Below is a small trained network, with its code and all its weights. Each question gives an input and a class and asks what happens when units are switched off, that is, made to give their printed mean instead of their output.

import numpy as np


def w(rows, s, z=0):
    codes = np.array(rows[::2]) - 128.0
    scale = np.full(codes.shape[1], s)
    scale[-1] = z or s
    return codes * scale


def norm(h):
    return h / np.sqrt((h * h).mean(-1, keepdims=True) + 1e-5)


def f(y):
    return np.maximum(y, 0)


def log_softmax(a):
    a = a - a.max(-1, keepdims=True)
    return a - np.log(np.exp(a).sum(-1, keepdims=True))


def net(x, mask):
    res = np.array(x, float).reshape(1, 8) / 4 @ E
    u = 0
    for l in range(2):
        y = f(norm(res) @ A[l][:, :-1].T + A[l][:, -1])
        res = res + np.where(mask[u : u + 7], y, B[l][:, -1]) @ B[l][:, :-1]
        u += 7
    return log_softmax(norm(res)[-1] @ U[:, :-1].T + U[:, -1])


A, B = {}, {}
E = w([
[125,102,169,157,171],'x0',
[104,1,110,131,120],'x1',
[214,156,100,102,180],'x2',
[147,139,175,179,110],'x3',
[190,109,119,148,150],'x4',
[188,133,150,110,109],'x5',
[74,79,198,102,188],'x6',
[106,120,125,97,89],'x7',
],0.0052)
A[0] = w([
[5,95,91,67,169,137],'0.n0',
[231,117,2,162,78,173],'0.n1',
[209,150,21,166,215,3],'0.n2',
[63,83,156,146,71,193],'0.n3',
[64,130,193,122,118,176],'0.n4',
[99,234,136,194,101,70],'0.n5',
[112,144,136,190,201,180],'0.n6',
],0.0071,0.0032)
B[0] = w([
[152,158,43,155,178,233],'0.n0',
[81,127,153,19,69,253],'0.n1',
[115,131,173,88,47,188],'0.n2',
[172,62,2,128,89,210],'0.n3',
[149,201,141,73,94,195],'0.n4',
[148,69,162,181,119,185],'0.n5',
[169,120,158,239,95,188],'0.n6',
],0.0077,0.0052)
A[1] = w([
[170,124,120,110,5,231],'1.n0',
[28,42,73,145,120,88],'1.n1',
[254,122,69,184,165,147],'1.n2',
[123,45,169,180,155,253],'1.n3',
[77,190,124,160,95,10],'1.n4',
[85,214,129,129,207,158],'1.n5',
[174,169,191,57,18,13],'1.n6',
],0.0059,0.0017)
B[1] = w([
[50,216,103,47,23,254],'1.n0',
[59,28,17,39,97,183],'1.n1',
[183,193,161,90,2,183],'1.n2',
[167,100,73,222,70,170],'1.n3',
[148,71,143,140,63,140],'1.n4',
[179,72,50,95,233,150],'1.n5',
[61,133,213,56,170,225],'1.n6',
],0.0044,0.0059)
U = w([
[215,72,177,214,145,128],'0',
[169,175,195,94,215,101],'1',
[30,73,183,150,216,30],'2',
[115,203,65,115,233,98],'3',
[135,187,190,3,27,154],'4',
[110,34,15,118,102,175],'5',
[136,167,195,194,103,120],'6',
[14,62,195,150,220,8],'7',
],0.013,0.016)

Each question gives the input, the list of numbers given to net, and the class t.
The units are the neurons (one row each of A and B). Each row of codes is followed by its name. A weight is (code - 128) times the scale printed after its matrix; where a second scale follows, it is the last column's (A, B and U).
mask holds one flag per neuron, layer by layer. A switched-off neuron (its flag False) gives its mean, the last column of its row in B, instead of its output. The means were averaged over made-up inputs and are rounded, as every weight is.
A unit's drop is (log p(t) with every unit on - log p(t) with that unit switched off) / (log p(t) with every unit on - log p(t) with every unit switched off).
The circuit of an input: a set's keep is (log p(t) with only the set's units on - log p(t) with every unit switched off) / (log p(t) with every unit on - log p(t) with every unit switched off). Starting from the 12 units with the biggest drops (on a tie, the unit counted first), units are removed one at a time, each time the one whose removal leaves the highest keep (on an exact tie, the one counted first), for as long as the keep stays at least 0.8.
circuit, biggest first: the units of the circuit, biggest drop first
top k neurons: the k neurons with the biggest drops, biggest first
top k neurons in layer l: the k neurons of layer l with the biggest drops, biggest first
drop when u is switched off: that unit's drop, to one decimal
input [8,-6,-2,2,-2,-2,6,3], class 6: circuit, biggest first	(0.n6 0.n1)
input [8,7,-1,-2,6,5,7,-3], class 0: circuit, biggest first	(0.n1 1.n0)
input [8,-1,6,-8,8,-1,2,0], class 4: circuit, biggest first	(0.n2)
input [-5,-3,-6,-5,0,-2,3,5], class 5: circuit, biggest first	(0.n0 0.n3)
input [5,-8,-7,4,-5,-3,7,-2], class 6: top 2 neurons	(0.n1 0.n4)
input [-1,-2,3,-7,-7,1,-1,8], class 5: top 2 neurons	(0.n0 0.n1)
input [8,6,3,-6,0,3,-1,-8], class 0: circuit, biggest first	(0.n3 0.n6 1.n0)
input [-2,0,1,-1,-8,2,6,-1], class 3: circuit, biggest first	(0.n0 0.n1)
input [-3,7,6,-7,3,-5,-6,3], class 4: top 3 neurons in layer 0	(0.n1 0.n2 0.n3)
input [-4,-6,-4,-8,-7,-6,5,8], class 5: top 3 neurons in layer 0	(0.n0 0.n3 0.n1)
input [3,-2,5,8,0,5,6,-2], class 0: top 2 neurons	(0.n1 1.n0)
input [5,-4,1,0,2,-5,4,3], class 0: top 2 neurons in layer 0	(0.n6 0.n1)
input [5,-2,1,6,-4,-2,6,-1], class 0: drop when 1.n0 is switched off	0.2
input [-8,-7,1,-3,-4,1,7,-8], class 1: drop when 1.n1 is switched off	0.1
input [-7,-3,-2,-2,-8,-3,4,8], class 5: top neuron	(0.n0)
input [0,-2,8,5,-1,-1,3,-6], class 6: drop when 0.n1 is switched off	0.4
input [7,4,8,-6,-1,0,-3,-8], class 4: drop when 0.n6 is switched off	0.0
